Below is a small trained network, with its code and all its weights. Each question gives an input and a target symbol and asks what happens when units are switched off, that is, made to give their printed mean instead of their output.

import numpy as np


def w(rows, s, z=0):
    codes = np.array(rows[::2]) - 128.0
    scale = np.full(codes.shape[1], s)
    scale[-1] = z or s
    return codes * scale


def norm(h):
    return h / np.sqrt((h * h).mean(-1, keepdims=True) + 1e-5)


def f(y):
    return y / 2 * (1 + np.tanh(0.7978845608 * (y + 0.044715 * y**3)))


def softmax(a):
    e = np.exp(a - a.max(-1, keepdims=True))
    return e / e.sum(-1, keepdims=True)


def log_softmax(a):
    a = a - a.max(-1, keepdims=True)
    return a - np.log(np.exp(a).sum(-1, keepdims=True))


def net(x, mask):
    ids = ['ΛΣαζθξφψ'.index(c) for c in x.split()]
    T = len(ids)
    res = E[ids] + P[:T]
    u = 0
    for l in range(3):
        r = norm(res)
        for j in range(2):
            rows = slice(2 * j, 2 * j + 2)
            q, k, v = (r @ M[l][rows].T for M in (Q, K, V))
            z = softmax(np.where(np.tri(T) > 0, q @ k.T / 2**0.5, -1e9)) @ v
            o = O[l][rows]
            res = res + np.where(mask[u + j], z, o[:, -1]) @ o[:, :-1]
        u += 2
        y = f(norm(res) @ A[l][:, :-1].T + A[l][:, -1])
        res = res + np.where(mask[u : u + 4], y, B[l][:, -1]) @ B[l][:, :-1]
        u += 4
    return log_softmax(norm(res)[-1] @ U[:, :-1].T + U[:, -1])


Q, K, V, O, A, B = {}, {}, {}, {}, {}, {}
E = w([
[93,54,118],'Λ',
[8,134,62],'Σ',
[144,91,131],'α',
[95,76,53],'ζ',
[108,58,159],'θ',
[162,254,156],'ξ',
[160,181,67],'φ',
[146,233,207],'ψ',
],0.0071)
P = w([
[180,123,169],'0',
[48,52,133],'1',
[171,167,181],'2',
[81,145,53],'3',
[51,53,136],'4',
[34,2,184],'5',
[77,143,53],'6',
[52,54,134],'7',
[175,164,192],'8',
[77,143,52],'9',
[51,55,135],'10',
[171,167,179],'11',
[76,143,53],'12',
],0.0047)
Q[0] = w([
[177,87,130],'0.h1',
[121,7,98],'0.h1',
[138,81,128],'0.h2',
[111,135,191],'0.h2',
],0.016)
K[0] = w([
[175,79,125],'0.h1',
[139,6,82],'0.h1',
[172,94,95],'0.h2',
[164,185,148],'0.h2',
],0.017)
V[0] = w([
[236,6,97],'0.h1',
[192,251,184],'0.h1',
[49,58,140],'0.h2',
[100,113,145],'0.h2',
],0.0024)
O[0] = w([
[99,59,133,54],'0.h1',
[131,156,4,4],'0.h1',
[200,167,119,219],'0.h2',
[150,142,120,159],'0.h2',
],0.003,0.0011)
A[0] = w([
[182,86,236,8],'0.n1',
[29,136,53,124],'0.n2',
[152,171,217,62],'0.n3',
[93,255,54,112],'0.n4',
],0.0089,0.0013)
B[0] = w([
[62,72,202,159],'0.n1',
[137,218,233,250],'0.n2',
[127,135,2,148],'0.n3',
[202,29,97,254],'0.n4',
],0.0071,0.0051)
Q[1] = w([
[44,109,85],'1.h1',
[129,38,140],'1.h1',
[245,81,253],'1.h2',
[79,119,127],'1.h2',
],0.0083)
K[1] = w([
[223,175,191],'1.h1',
[183,125,92],'1.h1',
[254,239,42],'1.h2',
[159,105,174],'1.h2',
],0.0083)
V[1] = w([
[5,138,92],'1.h1',
[117,192,217],'1.h1',
[99,152,111],'1.h2',
[41,46,145],'1.h2',
],0.0022)
O[1] = w([
[82,207,55,47],'1.h1',
[29,137,230,253],'1.h1',
[110,181,169,44],'1.h2',
[161,44,251,27],'1.h2',
],0.0015,0.00035)
A[1] = w([
[130,133,217,213],'1.n1',
[11,97,107,154],'1.n2',
[144,154,167,1],'1.n3',
[254,190,135,198],'1.n4',
],0.0092,0.00037)
B[1] = w([
[191,170,80,254],'1.n1',
[107,255,118,209],'1.n2',
[123,93,81,154],'1.n3',
[52,229,180,236],'1.n4',
],0.0088,0.004)
Q[2] = w([
[109,67,34],'2.h1',
[225,99,118],'2.h1',
[36,140,150],'2.h2',
[174,6,121],'2.h2',
],0.019)
K[2] = w([
[51,60,24],'2.h1',
[124,244,67],'2.h1',
[88,99,240],'2.h2',
[21,151,9],'2.h2',
],0.014)
V[2] = w([
[187,155,216],'2.h1',
[55,227,95],'2.h1',
[211,80,254],'2.h2',
[188,130,60],'2.h2',
],0.0065)
O[2] = w([
[145,144,196,242],'2.h1',
[143,53,116,249],'2.h1',
[165,2,101,254],'2.h2',
[140,121,66,54],'2.h2',
],0.0075,0.0035)
A[2] = w([
[50,169,224,52],'2.n1',
[2,136,118,147],'2.n2',
[89,227,159,179],'2.n3',
[156,83,165,2],'2.n4',
],0.0086,0.00088)
B[2] = w([
[174,136,61,254],'2.n1',
[204,39,223,148],'2.n2',
[48,73,105,230],'2.n3',
[2,121,114,152],'2.n4',
],0.0074,0.0047)
U = w([
[133,80,190,1],'Λ',
[178,218,238,194],'Σ',
[155,47,121,70],'α',
[202,64,19,199],'ζ',
[133,69,212,135],'θ',
[96,176,50,149],'ξ',
[254,161,68,141],'φ',
[23,168,114,100],'ψ',
],0.0093,0.0021)

Each question gives the input, a string of symbols that net reads in full, and the target symbol t.
The units are the heads (2 rows each of Q, K, V and O) and the neurons (one row each of A and B). Each row of codes is followed by its name. A weight is (code - 128) times the scale printed after its matrix; where a second scale follows, it is the last column's (O, A, B and U).
mask holds one flag per unit, layer by layer, with each layer's heads first. A switched-off unit (its flag False) gives its mean, the last column of its rows in O or B, instead of its output. The means were averaged over made-up inputs and are rounded, as every weight is.
A unit's drop is (log p(t) with every unit on - log p(t) with that unit switched off) / (log p(t) with every unit on - log p(t) with every unit switched off).
The circuit of an input: a set's keep is (log p(t) with only the set's units on - log p(t) with every unit switched off) / (log p(t) with every unit on - log p(t) with every unit switched off). Starting from the 12 units with the biggest drops (on a tie, the unit counted first), units are removed one at a time, each time the one whose removal leaves the highest keep (on an exact tie, the one counted first), for as long as the keep stays at least 0.8.
circuit, biggest first: the units of the circuit, biggest drop first
unit that matters most: the unit with the biggest drop
top k neurons: the k neurons with the biggest drops, biggest first
top k neurons in layer l: the k neurons of layer l with the biggest drops, biggest first
heads that matter: for each layer, one digit per head in row order, 1 if its drop is at least 0.15 and else 0, layers parted by /
input Σ Λ θ α, target Σ: unit that matters most => 0.n2
input θ Σ α Σ, target θ: top 2 neurons in layer 1 => 1.n4, 1.n2
input ψ Σ α φ Σ Σ φ ξ ζ α α Σ ξ, target ψ: circuit, biggest first => 1.n4, 2.n3
input ζ Λ Σ Σ ζ Λ ξ ζ φ Λ Λ θ ξ, target ζ: top 3 neurons in layer 0 => 0.n2, 0.n3, 0.n4
input θ α θ Σ ζ ψ Σ ψ ψ Σ Σ ψ Λ, target θ: heads that matter => 00 / 00 / 01
input ψ Σ Σ θ θ Σ α, target ψ: heads that matter => 00 / 01 / 01
input θ θ ζ ξ, target θ: top 3 neurons => 1.n1, 1.n4, 1.n2
input φ φ ψ Σ Σ Σ θ θ θ ψ, target φ: top 2 neurons => 0.n3, 0.n4
input ψ φ Λ θ, target ψ: top 3 neurons in layer 2 => 2.n2, 2.n3, 2.n1
input θ ζ ζ ψ ξ Λ Λ ζ, target ξ: heads that matter => 00 / 00 / 10
input θ α ζ Σ, target θ: top 3 neurons in layer 0 => 0.n4, 0.n3, 0.n2
input Σ Σ φ Λ, target Σ: heads that matter => 00 / 00 / 00
input Σ ψ Σ φ Σ ξ Σ Σ θ θ θ Σ φ, target Σ: top 2 neurons in layer 2 => 2.n1, 2.n3
input θ ψ Σ θ θ ψ α, target θ: unit that matters most => 0.n4
input ψ α Λ φ, target ψ: top 2 neurons in layer 0 => 0.n2, 0.n3
input Σ θ Σ ξ ζ φ, target φ: circuit, biggest first => 1.n1, 0.n4, 1.n4, 0.n3
input Σ ξ ψ, target ψ: top 3 neurons => 1.n4, 2.n3, 0.n3
input θ θ θ ψ ψ, target ζ: top 2 neurons in layer 1 => 1.n4, 1.n2
input α θ α φ θ ξ, target ξ: heads that matter => 10 / 00 / 01
input ξ θ θ ξ ξ α α Σ ψ Λ, target ξ: top 2 neurons => 1.n2, 0.n3
input φ θ θ θ Σ ξ θ θ φ θ α Λ α, target φ: unit that matters most => 0.n3
input Λ Σ ψ ψ ξ, target φ: top 3 neurons => 0.n4, 0.n3, 0.n1
input θ Λ ξ ξ, target θ: top 3 neurons => 1.n4, 1.n1, 1.n2
input ψ φ ψ ζ, target ψ: heads that matter => 10 / 01 / 01
input Σ α α Σ ξ, target φ: heads that matter => 10 / 00 / 01
input ζ ζ Λ ξ, target ζ: circuit, biggest first => 2.h2, 1.n2
input ψ ξ ψ ζ Σ ψ Λ, target ψ: circuit, biggest first => 0.n4
